Below is a small trained network, with its code and all its weights. Each question gives an input and a class and asks what happens when units are switched off, that is, made to give their printed mean instead of their output.

import numpy as np


def w(rows, s, z=0):
    codes = np.array(rows[::2]) - 128.0
    scale = np.full(codes.shape[1], s)
    scale[-1] = z or s
    return codes * scale


def norm(h):
    return h / np.sqrt((h * h).mean(-1, keepdims=True) + 1e-5)


def f(y):
    return np.maximum(y, 0)


def log_softmax(a):
    a = a - a.max(-1, keepdims=True)
    return a - np.log(np.exp(a).sum(-1, keepdims=True))


def net(x, mask):
    res = np.array(x, float).reshape(1, 7) / 4 @ E
    u = 0
    for l in range(4):
        y = f(norm(res) @ A[l][:, :-1].T + A[l][:, -1])
        res = res + np.where(mask[u : u + 7], y, B[l][:, -1]) @ B[l][:, :-1]
        u += 7
    return log_softmax(norm(res)[-1] @ U[:, :-1].T + U[:, -1])


A, B = {}, {}
E = w([
[67,2,172],'x0',
[159,96,109],'x1',
[100,72,88],'x2',
[150,165,128],'x3',
[173,145,143],'x4',
[127,100,119],'x5',
[78,105,84],'x6',
],0.0089)
A[0] = w([
[109,79,166,136],'0.n1',
[121,253,156,154],'0.n2',
[217,124,107,128],'0.n3',
[122,129,66,108],'0.n4',
[156,103,191,255],'0.n5',
[82,111,97,113],'0.n6',
[104,183,171,149],'0.n7',
],0.017,0.0019)
B[0] = w([
[200,150,125,192],'0.n1',
[157,157,3,254],'0.n2',
[128,154,211,190],'0.n3',
[100,143,140,166],'0.n4',
[163,87,160,193],'0.n5',
[139,52,146,169],'0.n6',
[124,111,63,183],'0.n7',
],0.02,0.0095)
A[1] = w([
[152,143,132,118],'1.n1',
[121,155,218,218],'1.n2',
[185,104,183,245],'1.n3',
[166,111,164,147],'1.n4',
[163,152,145,9],'1.n5',
[3,144,121,41],'1.n6',
[121,106,114,1],'1.n7',
],0.019,0.00072)
B[1] = w([
[116,137,109,164],'1.n1',
[210,207,160,175],'1.n2',
[55,192,184,254],'1.n3',
[80,168,142,210],'1.n4',
[117,115,97,170],'1.n5',
[148,8,174,145],'1.n6',
[91,111,102,149],'1.n7',
],0.017,0.0079)
A[2] = w([
[79,89,115,95],'2.n1',
[4,137,113,146],'2.n2',
[211,83,178,75],'2.n3',
[147,91,82,61],'2.n4',
[173,116,83,106],'2.n5',
[170,89,80,252],'2.n6',
[119,169,106,157],'2.n7',
],0.015,0.0014)
B[2] = w([
[159,39,95,187],'2.n1',
[214,52,207,232],'2.n2',
[137,199,211,163],'2.n3',
[121,95,159,208],'2.n4',
[117,129,3,237],'2.n5',
[64,73,117,254],'2.n6',
[214,126,153,230],'2.n7',
],0.012,0.0044)
A[3] = w([
[253,49,60,148],'3.n1',
[2,175,79,190],'3.n2',
[118,144,131,4],'3.n3',
[15,25,99,157],'3.n4',
[169,105,130,3],'3.n5',
[185,76,132,40],'3.n6',
[141,66,86,213],'3.n7',
],0.0078,0.0011)
B[3] = w([
[201,160,159,253],'3.n1',
[167,151,134,167],'3.n2',
[158,143,156,129],'3.n3',
[44,1,34,191],'3.n4',
[144,134,170,135],'3.n5',
[164,187,156,157],'3.n6',
[152,123,111,202],'3.n7',
],0.0092,0.0044)
U = w([
[72,134,162,189],'0',
[136,171,4,136],'1',
[92,107,109,4],'2',
[109,149,133,87],'3',
[135,32,79,163],'4',
],0.017,0.013)

Each question gives the input, the list of numbers given to net, and the class t.
The units are the neurons (one row each of A and B). Each row of codes is followed by its name. A weight is (code - 128) times the scale printed after its matrix; where a second scale follows, it is the last column's (A, B and U).
mask holds one flag per neuron, layer by layer. A switched-off neuron (its flag False) gives its mean, the last column of its row in B, instead of its output. The means were averaged over made-up inputs and are rounded, as every weight is.
A unit's drop is (log p(t) with every unit on - log p(t) with that unit switched off) / (log p(t) with every unit on - log p(t) with every unit switched off).
unit that matters most: the unit with the biggest drop
k most important neurons: the k neurons with the biggest drops, biggest first
top k neurons in layer l: the k neurons of layer l with the biggest drops, biggest first
drop when u is switched off: that unit's drop, to one decimal
input [2,-7,-6,-4,-8,5,7], class 4: unit that matters most => 0.n3
input [-4,2,3,-5,0,1,-2], class 0: 2 most important neurons => 0.n3, 0.n2
input [8,-8,7,2,4,4,0], class 0: 3 most important neurons => 0.n2, 0.n1, 0.n7
input [-4,5,-4,-3,5,8,5], class 3: 2 most important neurons => 0.n3, 0.n2
input [-4,4,-2,-6,8,2,7], class 3: 3 most important neurons => 0.n3, 0.n2, 0.n7
input [8,-1,-8,5,-8,6,8], class 0: 3 most important neurons => 0.n2, 0.n7, 0.n1
input [-4,-5,6,-5,5,-7,6], class 4: 2 most important neurons => 0.n1, 0.n4
input [-1,4,-4,-6,5,0,2], class 3: 2 most important neurons => 1.n2, 0.n3
input [-1,4,-4,-1,4,1,0], class 3: top 3 neurons in layer 0 => 0.n3, 0.n5, 0.n7
input [-5,7,5,-4,-7,-5,-3], class 0: drop when 0.n2 is switched off => 0.9
input [-5,8,0,5,-7,-2,6], class 4: drop when 2.n5 is switched off => -0.1
input [3,-4,-3,0,-1,-7,8], class 4: drop when 0.n3 is switched off => 0.6
